Here is a tiny trained network, its code and every weight. The questions are about switching its units off for an input and a class, where a switched-off unit gives its printed mean instead of its output.

import numpy as np


def w(rows, s, z=0):
    codes = np.array(rows[::2]) - 128.0
    scale = np.full(codes.shape[1], s)
    scale[-1] = z or s
    return codes * scale


def f(y):
    return np.maximum(y, 0)


def log_softmax(a):
    a = a - a.max(-1, keepdims=True)
    return a - np.log(np.exp(a).sum(-1, keepdims=True))


def net(x, mask):
    res = np.array(x, float).reshape(1, 2) / 4 @ E
    y = f(res @ A[0][:, :-1].T + A[0][:, -1])
    res = res + np.where(mask, y, B[0][:, -1]) @ B[0][:, :-1]
    return log_softmax(res[-1] @ U[:, :-1].T + U[:, -1])


A, B = {}, {}
E = w([
[65,21,43],'x0',
[5,196,145],'x1',
],0.013)
A[0] = w([
[86,237,171,179],'N0',
[102,201,160,222],'N1',
[114,120,167,71],'N2',
[27,189,141,111],'N3',
[111,26,38,200],'N4',
[60,139,176,111],'N5',
[87,78,14,228],'N6',
[195,128,69,187],'N7',
[182,56,66,185],'N8',
[247,168,186,205],'N9',
[198,80,85,180],'N10',
[88,165,118,93],'N11',
[209,122,181,194],'N12',
[53,182,115,127],'N13',
[83,136,75,173],'N14',
[151,121,132,55],'N15',
[131,131,114,93],'N16',
[198,63,90,184],'N17',
[82,46,57,252],'N18',
],0.014,0.0038)
B[0] = w([
[149,209,74,226],'N0',
[128,189,77,201],'N1',
[141,107,137,135],'N2',
[168,114,20,221],'N3',
[101,67,177,252],'N4',
[153,125,53,182],'N5',
[78,81,142,240],'N6',
[202,130,131,185],'N7',
[188,31,89,218],'N8',
[103,236,188,229],'N9',
[220,94,105,206],'N10',
[189,138,30,165],'N11',
[170,204,231,197],'N12',
[150,126,1,199],'N13',
[60,158,158,178],'N14',
[123,134,163,139],'N15',
[125,128,133,130],'N16',
[203,89,93,214],'N17',
[73,59,154,243],'N18',
],0.0097,0.018)
U = w([
[91,156,149,152],'0',
[57,254,161,104],'1',
[120,170,39,175],'2',
[133,79,119,80],'3',
[97,153,138,25],'4',
[175,169,142,232],'5',
[13,102,164,219],'6',
[155,119,137,1],'7',
],0.017,0.006)

Each question gives the input, the list of numbers given to net, and the class t.
The units are the neurons (one row each of A and B). Each row of codes is followed by its name. A weight is (code - 128) times the scale printed after its matrix; where a second scale follows, it is the last column's (A, B and U).
mask holds one flag per neuron, in row order. A switched-off neuron (its flag False) gives its mean, the last column of its row in B, instead of its output. The means were averaged over made-up inputs and are rounded, as every weight is.
A unit's drop is (log p(t) with every unit on - log p(t) with that unit switched off) / (log p(t) with every unit on - log p(t) with every unit switched off).
The circuit of an input: a set's keep is (log p(t) with only the set's units on - log p(t) with every unit switched off) / (log p(t) with every unit on - log p(t) with every unit switched off). Starting from the 12 units with the biggest drops (on a tie, the unit counted first), units are removed one at a time, each time the one whose removal leaves the highest keep (on an exact tie, the one counted first), for as long as the keep stays at least 0.8.
units of the circuit, in order: the units of the circuit, biggest drop first
top k neurons: the k neurons with the biggest drops, biggest first
drop of u: that unit's drop, to one decimal
input [8,8], class 6: top 2 neurons => (N18 N6)
input [0,-6], class 5: units of the circuit, in order => (N12)
input [8,-1], class 6: top 3 neurons => (N18 N6 N4)
input [0,-7], class 5: top 2 neurons => (N12 N9)
input [6,-2], class 3: top 2 neurons => (N8 N17)
input [1,-7], class 7: top 3 neurons => (N12 N8 N9)
input [8,-2], class 3: top 3 neurons => (N8 N17 N10)
input [3,-1], class 3: top 2 neurons => (N9 N8)
input [-2,1], class 1: drop of N3 => 0.1
input [-8,-5], class 1: drop of N9 => 0.3
input [0,-2], class 5: drop of N9 => -0.1
